Below is a small trained network, with its code and all its weights. Each question gives an input and a target symbol and asks what happens when units are switched off, that is, made to give their printed mean instead of their output.

import numpy as np


def w(rows, s, z=0):
    codes = np.array(rows[::2]) - 128.0
    scale = np.full(codes.shape[1], s)
    scale[-1] = z or s
    return codes * scale


def norm(h):
    return h / np.sqrt((h * h).mean(-1, keepdims=True) + 1e-5)


def softmax(a):
    e = np.exp(a - a.max(-1, keepdims=True))
    return e / e.sum(-1, keepdims=True)


def log_softmax(a):
    a = a - a.max(-1, keepdims=True)
    return a - np.log(np.exp(a).sum(-1, keepdims=True))


def net(x, mask):
    ids = ['αβεζηλξπστφψω'.index(c) for c in x.split()]
    T = len(ids)
    res = E[ids] + P[:T]
    u = 0
    for l in range(3):
        r = norm(res)
        for j in range(3):
            rows = slice(2 * j, 2 * j + 2)
            q, k, v = (r @ M[l][rows].T for M in (Q, K, V))
            z = softmax(np.where(np.tri(T) > 0, q @ k.T / 2**0.5, -1e9)) @ v
            o = O[l][rows]
            res = res + np.where(mask[u + j], z, o[:, -1]) @ o[:, :-1]
        u += 3
    return log_softmax(norm(res)[-1] @ U[:, :-1].T + U[:, -1])


Q, K, V, O = {}, {}, {}, {}
E = w([
[101,118,130,95,184,14,98,153,225,121,149,89],'α',
[119,97,132,126,137,148,118,210,124,205,224,137],'β',
[156,254,151,153,115,121,113,120,179,162,154,194],'ε',
[38,138,53,72,191,103,52,190,86,131,120,153],'ζ',
[75,52,110,63,45,204,101,153,85,133,58,86],'η',
[35,173,145,134,60,74,217,196,101,114,79,136],'λ',
[135,58,222,162,153,114,91,107,159,180,44,161],'ξ',
[139,212,145,148,109,143,57,212,177,131,116,57],'π',
[196,145,57,147,193,149,179,227,136,156,49,154],'σ',
[200,134,87,19,84,157,196,127,220,146,124,72],'τ',
[117,197,101,73,113,121,104,69,184,55,15,139],'φ',
[100,94,77,61,180,95,178,77,139,148,144,223],'ψ',
[48,155,165,71,45,133,66,61,152,122,170,144],'ω',
],0.0063)
P = w([
[85,230,228,102,210,157,204,66,68,219,93,47],'0',
[136,167,220,17,215,165,119,171,112,125,139,143],'1',
[45,169,106,137,146,140,157,128,192,229,101,117],'2',
[140,141,184,50,130,134,80,214,139,116,128,198],'3',
[74,124,64,176,103,117,129,132,203,209,108,137],'4',
[168,103,152,73,100,130,54,218,140,81,150,223],'5',
[85,80,14,229,87,101,116,123,218,173,134,142],'6',
[201,58,132,109,71,125,35,219,148,32,174,248],'7',
[114,64,3,244,73,111,107,130,234,143,147,149],'8',
],0.0048)
Q[0] = w([
[145,115,156,178,129,129,164,70,54,103,117,91],'L0H0',
[115,132,108,127,117,161,131,127,163,129,130,102],'L0H0',
[81,103,34,121,59,105,51,186,254,200,99,183],'L0H1',
[78,138,81,202,131,133,175,64,119,183,112,68],'L0H1',
[184,94,135,157,131,157,146,69,74,115,169,100],'L0H2',
[99,179,119,99,147,105,121,159,110,136,154,118],'L0H2',
],0.0079)
K[0] = w([
[2,222,103,110,223,100,118,140,58,126,185,124],'L0H0',
[152,90,96,141,130,94,119,91,148,186,177,148],'L0H0',
[198,57,49,170,22,95,60,180,159,44,150,235],'L0H1',
[180,138,250,5,173,135,111,179,76,69,133,165],'L0H1',
[211,39,105,120,169,197,31,59,192,191,107,122],'L0H2',
[124,136,73,158,76,100,107,152,109,104,188,151],'L0H2',
],0.0054)
V[0] = w([
[185,175,74,65,82,84,118,130,141,171,180,96],'L0H0',
[71,133,105,91,166,91,124,152,99,106,134,134],'L0H0',
[135,119,178,111,76,128,168,111,122,227,252,222],'L0H1',
[89,11,165,77,68,115,117,144,143,133,158,4],'L0H1',
[126,186,99,90,128,196,162,137,144,67,165,92],'L0H2',
[143,165,168,110,189,161,93,81,103,130,145,94],'L0H2',
],0.0033)
O[0] = w([
[90,140,140,172,191,210,179,123,151,21,155,129,121],'L0H0',
[102,141,165,107,106,159,120,139,161,187,92,150,175],'L0H0',
[133,109,180,143,102,153,165,108,119,191,251,196,171],'L0H1',
[68,18,164,76,84,126,108,146,145,128,155,34,129],'L0H1',
[200,80,116,128,63,17,70,135,89,177,122,155,148],'L0H2',
[163,134,186,121,181,126,155,97,41,107,124,74,8],'L0H2',
],0.0033,0.0016)
Q[1] = w([
[84,153,76,183,163,141,152,56,116,206,127,42],'L1H0',
[146,138,241,122,160,91,215,114,2,83,119,99],'L1H0',
[86,156,103,204,156,133,186,46,78,187,123,35],'L1H1',
[72,102,18,188,83,137,84,128,246,189,131,159],'L1H1',
[69,141,54,216,133,145,168,56,138,215,113,55],'L1H2',
[131,98,31,128,77,140,59,164,250,167,141,180],'L1H2',
],0.0077)
K[1] = w([
[169,138,208,30,162,138,106,180,103,86,129,159],'L1H0',
[86,201,173,90,186,136,174,95,110,218,101,63],'L1H0',
[157,174,240,12,188,122,124,177,78,104,127,143],'L1H1',
[189,51,120,139,56,105,83,184,123,1,158,213],'L1H1',
[180,126,223,27,137,120,108,203,84,58,140,178],'L1H2',
[175,44,67,200,51,103,88,156,139,22,154,190],'L1H2',
],0.0076)
V[1] = w([
[132,58,67,99,176,210,150,201,35,162,94,171],'L1H0',
[45,79,171,140,163,81,74,67,93,55,121,188],'L1H0',
[79,151,75,184,136,22,225,151,84,105,175,104],'L1H1',
[102,180,65,3,112,131,55,144,119,84,180,144],'L1H1',
[99,190,175,193,69,190,90,175,54,94,142,101],'L1H2',
[159,135,153,170,210,114,42,215,170,149,188,136],'L1H2',
],0.004)
O[1] = w([
[160,43,77,90,152,179,149,214,45,149,99,187,98],'L1H0',
[112,119,141,30,100,43,44,111,129,156,106,202,2],'L1H0',
[2,166,63,151,172,134,155,160,207,214,131,131,180],'L1H1',
[94,154,187,45,163,175,123,159,117,15,153,171,209],'L1H1',
[138,162,145,119,45,186,50,217,170,142,118,166,66],'L1H2',
[191,169,199,112,197,71,94,224,105,138,182,118,204],'L1H2',
],0.0041,0.00095)
Q[2] = w([
[61,109,141,153,31,22,186,249,194,114,80,207],'L2H0',
[100,204,80,131,51,92,210,151,49,64,174,105],'L2H0',
[100,197,84,117,30,68,212,169,56,92,163,113],'L2H1',
[69,97,168,170,78,43,181,221,169,100,85,166],'L2H1',
[129,164,103,102,30,63,231,183,111,99,129,130],'L2H2',
[192,165,12,2,124,160,125,107,165,171,200,47],'L2H2',
],0.0065)
K[2] = w([
[127,87,39,163,74,116,60,155,198,128,156,176],'L2H0',
[20,152,107,153,157,253,159,140,219,130,112,163],'L2H0',
[40,131,88,151,124,221,129,155,252,152,109,178],'L2H1',
[109,82,63,151,83,86,80,169,183,101,168,174],'L2H1',
[66,95,89,189,152,213,97,120,207,116,137,148],'L2H2',
[82,132,205,151,191,177,174,128,75,61,127,99],'L2H2',
],0.0072)
V[2] = w([
[144,110,138,128,96,147,86,211,149,125,84,3],'L2H0',
[141,218,67,170,159,133,69,100,87,106,43,147],'L2H0',
[129,100,134,138,163,42,199,182,169,68,62,152],'L2H1',
[126,80,15,119,170,89,42,134,169,148,175,102],'L2H1',
[217,182,74,36,103,115,130,130,194,181,107,138],'L2H2',
[116,77,183,143,200,222,92,113,239,152,87,171],'L2H2',
],0.0044)
O[2] = w([
[99,126,109,192,132,147,81,171,118,121,106,3,179],'L2H0',
[182,184,131,134,147,112,66,165,124,62,44,204,85],'L2H0',
[106,156,66,121,185,65,168,102,192,229,56,64,253],'L2H1',
[105,184,231,43,230,137,162,149,72,132,109,83,78],'L2H1',
[176,161,30,142,153,199,167,31,131,73,194,63,209],'L2H2',
[235,65,137,160,184,107,45,23,92,177,134,84,222],'L2H2',
],0.0043,0.0026)
U = w([
[79,173,195,79,216,51,139,94,163,133,150,36,57],'α',
[132,90,193,147,138,175,158,212,81,205,253,143,59],'β',
[193,243,155,216,133,133,144,96,156,114,193,225,49],'ε',
[90,133,126,41,199,147,88,194,41,79,77,187,217],'ζ',
[93,16,119,73,42,195,85,166,57,84,62,70,22],'η',
[54,144,78,147,71,130,132,156,198,193,88,154,236],'λ',
[201,56,144,172,121,73,63,65,94,193,87,115,224],'ξ',
[159,195,172,200,114,168,49,215,131,72,116,45,89],'π',
[217,152,47,192,220,160,189,190,78,152,58,147,2],'σ',
[168,101,68,118,125,201,217,77,146,55,178,42,212],'τ',
[141,189,80,105,125,115,87,33,147,3,6,127,32],'φ',
[123,109,93,71,198,107,217,40,91,144,164,245,43],'ψ',
[75,124,211,84,30,138,77,64,132,68,191,166,121],'ω',
],0.0074,0.0042)

Each question gives the input, a string of symbols that net reads in full, and the target symbol t.
The units are the heads (2 rows each of Q, K, V and O). Each row of codes is followed by its name. A weight is (code - 128) times the scale printed after its matrix; where a second scale follows, it is the last column's (O and U).
mask holds one flag per head, layer by layer. A switched-off head (its flag False) gives its mean, the last column of its rows in O, instead of its output. The means were averaged over made-up inputs and are rounded, as every weight is.
A unit's drop is (log p(t) with every unit on - log p(t) with that unit switched off) / (log p(t) with every unit on - log p(t) with every unit switched off).
The circuit of an input: a set's keep is (log p(t) with only the set's units on - log p(t) with every unit switched off) / (log p(t) with every unit on - log p(t) with every unit switched off). Starting from all 9 units, units are removed one at a time, each time the one whose removal leaves the highest keep (on an exact tie, the one counted first), for as long as the keep stays at least 0.8.
units of the circuit, in order: the units of the circuit, biggest drop first
most important unit: the unit with the biggest drop
heads that matter: for each layer, one digit per head in row order, 1 if its drop is at least 0.15 and else 0, layers parted by /
drop of u: that unit's drop, to one decimal
input σ λ λ ξ π λ λ ξ φ, target ξ: units of the circuit, in order : (L1H1 L1H2)
input τ η π ξ τ λ ξ ω ω, target ω: most important unit : L1H1
input λ α π φ ω ξ, target ω: units of the circuit, in order : (L1H0 L1H1)
input λ ζ π, target ζ: units of the circuit, in order : (L1H0 L1H1)
input λ τ λ, target τ: units of the circuit, in order : (L1H1 L2H2)
input η λ ξ η λ ε, target λ: heads that matter : 000 / 010 / 000
input λ σ α λ α ξ, target α: units of the circuit, in order : (L1H2 L1H0)
input τ ξ ξ λ λ τ λ ξ, target λ: heads that matter : 000 / 010 / 000
input σ τ λ λ α ξ φ ζ, target φ: heads that matter : 010 / 101 / 000
input λ ξ ξ λ τ ξ τ, target ξ: heads that matter : 000 / 100 / 001
input τ τ ξ ε ξ ξ τ τ ξ, target τ: heads that matter : 000 / 000 / 001
input λ λ λ λ α ξ λ λ ξ, target λ: units of the circuit, in order : (L1H1 L2H2)
input ξ τ ξ ζ, target ξ: heads that matter : 000 / 010 / 000
input ψ λ λ α λ ζ λ π, target λ: units of the circuit, in order : (L1H1)
input τ τ λ ψ λ λ λ λ τ, target λ: heads that matter : 000 / 010 / 001
input ω α ξ λ π ω ξ ψ α, target ψ: units of the circuit, in order : (L1H0 L2H0 L1H1 L1H2)
input η ε λ λ τ ε, target τ: heads that matter : 000 / 101 / 000
input α ξ α β λ β, target λ: heads that matter : 000 / 011 / 000
input λ τ λ ε, target λ: heads that matter : 000 / 011 / 000
input λ π α λ, target π: heads that matter : 000 / 011 / 110
input ξ λ ω ξ ψ λ, target ψ: heads that matter : 000 / 001 / 000
input λ ζ λ τ λ β ω, target β: most important unit : L1H2
input λ λ λ τ λ τ ω ψ α, target ψ: heads that matter : 010 / 100 / 100
input λ ω π, target ω: units of the circuit, in order : (L1H1 L1H0 L2H1)
input τ λ ξ τ ε ω, target ε: heads that matter : 010 / 000 / 000
input τ ξ λ ω λ ψ τ, target ψ: drop of L1H0 : 0.3
input ξ ξ ψ, target ξ: units of the circuit, in order : (L2H2)
input β τ λ τ β λ, target τ: drop of L0H1 : -0.1
